Here is a tiny trained network, its code and every weight. The questions are about switching its units off for an input and a target symbol, where a switched-off unit gives its printed mean instead of its output.

import numpy as np


def w(rows, s, z=0):
    codes = np.array(rows[::2]) - 128.0
    scale = np.full(codes.shape[1], s)
    scale[-1] = z or s
    return codes * scale


def f(y):
    return np.maximum(y, 0)


def softmax(a):
    e = np.exp(a - a.max(-1, keepdims=True))
    return e / e.sum(-1, keepdims=True)


def log_softmax(a):
    a = a - a.max(-1, keepdims=True)
    return a - np.log(np.exp(a).sum(-1, keepdims=True))


def net(x, mask):
    ids = ['ΛΞαβγεζηθμστφψ'.index(c) for c in x.split()]
    T = len(ids)
    res = E[ids] + P[:T]
    r = res
    for j in range(2):
        rows = slice(3 * j, 3 * j + 3)
        q, k, v = (r @ M[0][rows].T for M in (Q, K, V))
        z = softmax(np.where(np.tri(T) > 0, q @ k.T / 3**0.5, -1e9)) @ v
        o = O[0][rows]
        res = res + np.where(mask[j], z, o[:, -1]) @ o[:, :-1]
    y = f(res @ A[0][:, :-1].T + A[0][:, -1])
    res = res + np.where(mask[2:6], y, B[0][:, -1]) @ B[0][:, :-1]
    return log_softmax(res[-1] @ U[:, :-1].T + U[:, -1])


Q, K, V, O, A, B = {}, {}, {}, {}, {}, {}
E = w([
[185,149,72],'Λ',
[97,132,85],'Ξ',
[128,138,221],'α',
[121,69,125],'β',
[186,160,171],'γ',
[207,113,127],'ε',
[139,88,147],'ζ',
[113,123,119],'η',
[46,157,88],'θ',
[106,80,130],'μ',
[127,86,137],'σ',
[93,116,59],'τ',
[128,128,130],'φ',
[253,106,205],'ψ',
],0.019)
P = w([
[76,164,22],'0',
[97,126,43],'1',
[101,122,54],'2',
[94,119,65],'3',
[87,125,78],'4',
[31,100,62],'5',
[3,69,9],'6',
[133,134,101],'7',
],0.005)
Q[0] = w([
[181,180,150],'H0',
[143,100,39],'H0',
[45,250,103],'H0',
[128,97,69],'H1',
[112,34,163],'H1',
[118,231,119],'H1',
],0.014)
K[0] = w([
[116,90,68],'H0',
[116,86,142],'H0',
[50,85,64],'H0',
[76,166,148],'H1',
[171,208,247],'H1',
[66,103,74],'H1',
],0.013)
V[0] = w([
[175,84,109],'H0',
[161,139,137],'H0',
[2,144,144],'H0',
[152,173,199],'H1',
[147,90,72],'H1',
[111,100,98],'H1',
],0.0082)
O[0] = w([
[183,8,47,213],'H0',
[196,175,102,134],'H0',
[65,190,95,1],'H0',
[106,3,125,11],'H1',
[169,157,4,243],'H1',
[129,132,120,176],'H1',
],0.006,0.0023)
A[0] = w([
[198,139,180,136],'N0',
[27,97,176,146],'N1',
[133,85,255,199],'N2',
[81,44,144,3],'N3',
],0.0091,0.0034)
B[0] = w([
[39,29,176,236],'N0',
[254,221,148,217],'N1',
[17,189,160,255],'N2',
[120,118,247,182],'N3',
],0.0081,0.0029)
U = w([
[252,188,60,109],'Λ',
[93,152,80,129],'Ξ',
[115,180,219,162],'α',
[125,101,83,127],'β',
[198,159,190,253],'γ',
[195,66,114,240],'ε',
[176,161,134,213],'ζ',
[133,131,132,179],'η',
[120,226,116,107],'θ',
[152,153,102,122],'μ',
[150,135,108,177],'σ',
[69,119,34,86],'τ',
[152,157,113,44],'φ',
[155,55,191,41],'ψ',
],0.012,0.007)

Each question gives the input, a string of symbols that net reads in full, and the target symbol t.
The units are the heads (3 rows each of Q, K, V and O) and the neurons (one row each of A and B). Each row of codes is followed by its name. A weight is (code - 128) times the scale printed after its matrix; where a second scale follows, it is the last column's (O, A, B and U).
mask holds one flag per unit, heads first, then neurons. A switched-off unit (its flag False) gives its mean, the last column of its rows in O or B, instead of its output. The means were averaged over made-up inputs and are rounded, as every weight is.
A unit's drop is (log p(t) with every unit on - log p(t) with that unit switched off) / (log p(t) with every unit on - log p(t) with every unit switched off).
The circuit of an input: a set's keep is (log p(t) with only the set's units on - log p(t) with every unit switched off) / (log p(t) with every unit on - log p(t) with every unit switched off). Starting from all 6 units, units are removed one at a time, each time the one whose removal leaves the highest keep (on an exact tie, the one counted first), for as long as the keep stays at least 0.8.
circuit, biggest first: the units of the circuit, biggest drop first
top k neurons: the k neurons with the biggest drops, biggest first
heads that matter: for each layer, one digit per head in row order, 1 if its drop is at least 0.15 and else 0, layers parted by /
drop of u: that unit's drop, to one decimal
input τ ζ α σ Λ α μ ζ, target α: circuit, biggest first : [H1 N2 N3]
input φ ψ μ, target ψ: circuit, biggest first : [H1 N3]
input ψ μ θ Ξ τ σ ψ, target ψ: circuit, biggest first : [N0 H0 H1]
input θ θ ψ ζ Λ Ξ μ, target ψ: circuit, biggest first : [N3 H1]
input Λ γ Λ Λ σ Λ Λ ψ, target ψ: heads that matter : 10
input μ Ξ ψ σ, target ψ: circuit, biggest first : [H1 H0 N3]
input γ Λ Λ Λ ψ σ, target ψ: circuit, biggest first : [H1 N3]
input β φ ε ψ ζ, target ψ: circuit, biggest first : [H0 H1 N3]
input θ Ξ α Ξ Λ μ, target α: circuit, biggest first : [H1 N3 N2]
input Λ Ξ α σ, target α: heads that matter : 01
input γ ψ β, target ψ: top neuron : [N3]
input μ ψ Λ γ θ, target θ: top 2 neurons : [N1 N0]
input α ψ θ μ σ β, target ψ: drop of N3 : 0.5
input μ φ τ β φ ψ σ ζ, target ψ: drop of N1 : 0.1
input ε θ θ, target θ: drop of N1 : 0.3
